Below is a small trained network, with its code and all its weights. Each question gives an input and a target symbol and asks what happens when units are switched off, that is, made to give their printed mean instead of their output.

import numpy as np


def w(rows, s, z=0):
    codes = np.array(rows[::2]) - 128.0
    scale = np.full(codes.shape[1], s)
    scale[-1] = z or s
    return codes * scale


def softmax(a):
    e = np.exp(a - a.max(-1, keepdims=True))
    return e / e.sum(-1, keepdims=True)


def log_softmax(a):
    a = a - a.max(-1, keepdims=True)
    return a - np.log(np.exp(a).sum(-1, keepdims=True))


def net(x, mask):
    ids = ['αγηλξπσφω'.index(c) for c in x.split()]
    T = len(ids)
    res = E[ids] + P[:T]
    u = 0
    for l in range(2):
        r = res
        for j in range(3):
            rows = slice(4 * j, 4 * j + 4)
            q, k, v = (r @ M[l][rows].T for M in (Q, K, V))
            z = softmax(np.where(np.tri(T) > 0, q @ k.T / 4**0.5, -1e9)) @ v
            o = O[l][rows]
            res = res + np.where(mask[u + j], z, o[:, -1]) @ o[:, :-1]
        u += 3
    return log_softmax(res[-1] @ U[:, :-1].T + U[:, -1])


Q, K, V, O = {}, {}, {}, {}
E = w([
[122,160,139],'α',
[112,175,136],'γ',
[126,123,117],'η',
[152,114,104],'λ',
[114,198,148],'ξ',
[91,155,98],'π',
[129,192,109],'σ',
[162,57,105],'φ',
[218,1,148],'ω',
],0.0078)
P = w([
[123,131,130],'0',
[171,115,109],'1',
[77,84,184],'2',
[88,135,71],'3',
[161,194,168],'4',
[94,44,229],'5',
[94,129,40],'6',
[250,97,139],'7',
[110,97,237],'8',
[77,109,34],'9',
[167,221,166],'10',
],0.017)
Q[0] = w([
[87,83,69],'0.h1',
[108,113,104],'0.h1',
[62,100,109],'0.h1',
[137,151,100],'0.h1',
[52,148,193],'0.h2',
[157,177,72],'0.h2',
[191,50,77],'0.h2',
[195,237,199],'0.h2',
[94,165,12],'0.h3',
[121,80,123],'0.h3',
[135,15,213],'0.h3',
[76,107,209],'0.h3',
],0.011)
K[0] = w([
[116,114,37],'0.h1',
[130,96,93],'0.h1',
[95,106,87],'0.h1',
[173,111,130],'0.h1',
[134,72,60],'0.h2',
[159,137,213],'0.h2',
[85,195,182],'0.h2',
[246,148,94],'0.h2',
[59,63,94],'0.h3',
[132,131,156],'0.h3',
[182,147,187],'0.h3',
[239,129,112],'0.h3',
],0.012)
V[0] = w([
[142,89,189],'0.h1',
[188,134,93],'0.h1',
[239,191,48],'0.h1',
[94,102,59],'0.h1',
[84,162,202],'0.h2',
[82,43,57],'0.h2',
[152,2,89],'0.h2',
[155,71,94],'0.h2',
[89,122,127],'0.h3',
[119,199,101],'0.h3',
[47,68,130],'0.h3',
[68,120,133],'0.h3',
],0.009)
O[0] = w([
[144,199,183,147],'0.h1',
[176,148,82,114],'0.h1',
[228,100,1,82],'0.h1',
[90,102,80,133],'0.h1',
[80,194,110,115],'0.h2',
[107,23,110,131],'0.h2',
[143,39,83,252],'0.h2',
[155,89,115,184],'0.h2',
[132,120,80,106],'0.h3',
[166,220,116,141],'0.h3',
[113,68,49,83],'0.h3',
[111,125,93,88],'0.h3',
],0.0083,0.0017)
Q[1] = w([
[141,200,45],'1.h1',
[26,187,150],'1.h1',
[168,104,78],'1.h1',
[118,227,75],'1.h1',
[115,104,227],'1.h2',
[178,89,159],'1.h2',
[130,71,98],'1.h2',
[138,115,1],'1.h2',
[114,86,162],'1.h3',
[242,38,112],'1.h3',
[125,127,208],'1.h3',
[174,97,85],'1.h3',
],0.0082)
K[1] = w([
[147,129,77],'1.h1',
[169,228,133],'1.h1',
[123,81,104],'1.h1',
[159,166,74],'1.h1',
[141,150,7],'1.h2',
[94,110,101],'1.h2',
[84,95,137],'1.h2',
[89,109,170],'1.h2',
[181,75,163],'1.h3',
[35,75,156],'1.h3',
[178,139,170],'1.h3',
[59,91,119],'1.h3',
],0.011)
V[1] = w([
[56,137,158],'1.h1',
[228,147,187],'1.h1',
[1,146,143],'1.h1',
[193,154,78],'1.h1',
[112,154,44],'1.h2',
[110,120,30],'1.h2',
[24,96,154],'1.h2',
[58,144,65],'1.h2',
[38,105,45],'1.h3',
[155,61,194],'1.h3',
[230,131,200],'1.h3',
[143,146,24],'1.h3',
],0.0095)
O[1] = w([
[107,143,55,180],'1.h1',
[212,235,150,15],'1.h1',
[104,83,40,205],'1.h1',
[160,86,218,5],'1.h1',
[58,136,209,113],'1.h2',
[8,100,207,173],'1.h2',
[80,157,44,236],'1.h2',
[35,147,160,156],'1.h2',
[4,135,209,155],'1.h3',
[159,69,68,144],'1.h3',
[254,117,63,125],'1.h3',
[122,190,227,182],'1.h3',
],0.0068,0.0025)
U = w([
[148,125,84,255],'α',
[161,162,129,110],'γ',
[179,170,101,82],'η',
[169,142,202,61],'λ',
[149,201,83,188],'ξ',
[49,163,176,146],'π',
[90,173,254,104],'σ',
[120,26,208,112],'φ',
[182,56,30,115],'ω',
],0.0097,0.0054)

Each question gives the input, a string of symbols that net reads in full, and the target symbol t.
The units are the heads (4 rows each of Q, K, V and O). Each row of codes is followed by its name. A weight is (code - 128) times the scale printed after its matrix; where a second scale follows, it is the last column's (O and U).
mask holds one flag per head, layer by layer. A switched-off head (its flag False) gives its mean, the last column of its rows in O, instead of its output. The means were averaged over made-up inputs and are rounded, as every weight is.
A unit's drop is (log p(t) with every unit on - log p(t) with that unit switched off) / (log p(t) with every unit on - log p(t) with every unit switched off).
The circuit of an input: a set's keep is (log p(t) with only the set's units on - log p(t) with every unit switched off) / (log p(t) with every unit on - log p(t) with every unit switched off). Starting from all 6 units, units are removed one at a time, each time the one whose removal leaves the highest keep (on an exact tie, the one counted first), for as long as the keep stays at least 0.8.
units of the circuit, in order: the units of the circuit, biggest drop first
most important unit: the unit with the biggest drop
which heads matter: for each layer, one digit per head in row order, 1 if its drop is at least 0.15 and else 0, layers parted by /
input φ η α π σ π π η, target λ: which heads matter -> 110 / 111
input ω ω φ σ γ, target ω: units of the circuit, in order -> 0.h2, 1.h3
input ω σ ξ α ξ ξ φ σ, target η: units of the circuit, in order -> 0.h2, 1.h3, 1.h2
input φ ξ λ ω σ η α ξ, target λ: units of the circuit, in order -> 0.h2, 1.h1, 1.h2
input φ γ α φ ω π α π, target ω: which heads matter -> 001 / 001
input γ π ω α σ ξ π, target π: which heads matter -> 111 / 101
input φ ξ σ π ξ λ ξ ω, target η: units of the circuit, in order -> 1.h3, 0.h2, 0.h3
input π σ ω γ ω, target λ: which heads matter -> 111 / 111
input φ η π η ω γ π σ π π, target π: which heads matter -> 100 / 001
input φ π ω η, target ω: which heads matter -> 010 / 010
input π π η λ σ φ ω λ φ, target ω: which heads matter -> 011 / 101
input γ ξ π ξ φ π γ σ γ σ π, target λ: units of the circuit, in order -> 0.h1, 1.h1, 1.h2, 1.h3
input γ π π π π, target σ: units of the circuit, in order -> 0.h1, 1.h2, 1.h1
input ξ π ξ φ ω α π σ, target ω: units of the circuit, in order -> 1.h3
input α σ φ ξ φ γ ω π λ, target ω: which heads matter -> 010 / 101
input γ ξ π π ω π η π φ φ, target π: which heads matter -> 111 / 001
input π π ξ π ξ π ω α, target η: most important unit -> 0.h2
input λ λ φ α ξ σ ω ξ, target η: which heads matter -> 011 / 001
input ξ σ η λ σ π ξ ξ φ π ξ, target η: which heads matter -> 010 / 001
input η π φ σ φ η σ ω α γ π, target ω: which heads matter -> 011 / 001
input σ φ ω α φ σ π π η η, target π: which heads matter -> 110 / 101
input π α π φ, target π: most important unit -> 1.h3
input ξ γ σ σ π η, target σ: units of the circuit, in order -> 1.h2, 0.h3
input ξ σ η π σ, target λ: units of the circuit, in order -> 1.h1, 0.h1, 0.h2, 1.h2
input σ π π, target σ: units of the circuit, in order -> 0.h1, 1.h2, 1.h3
input α π φ λ π α λ π σ λ γ, target σ: units of the circuit, in order -> 1.h2, 0.h1
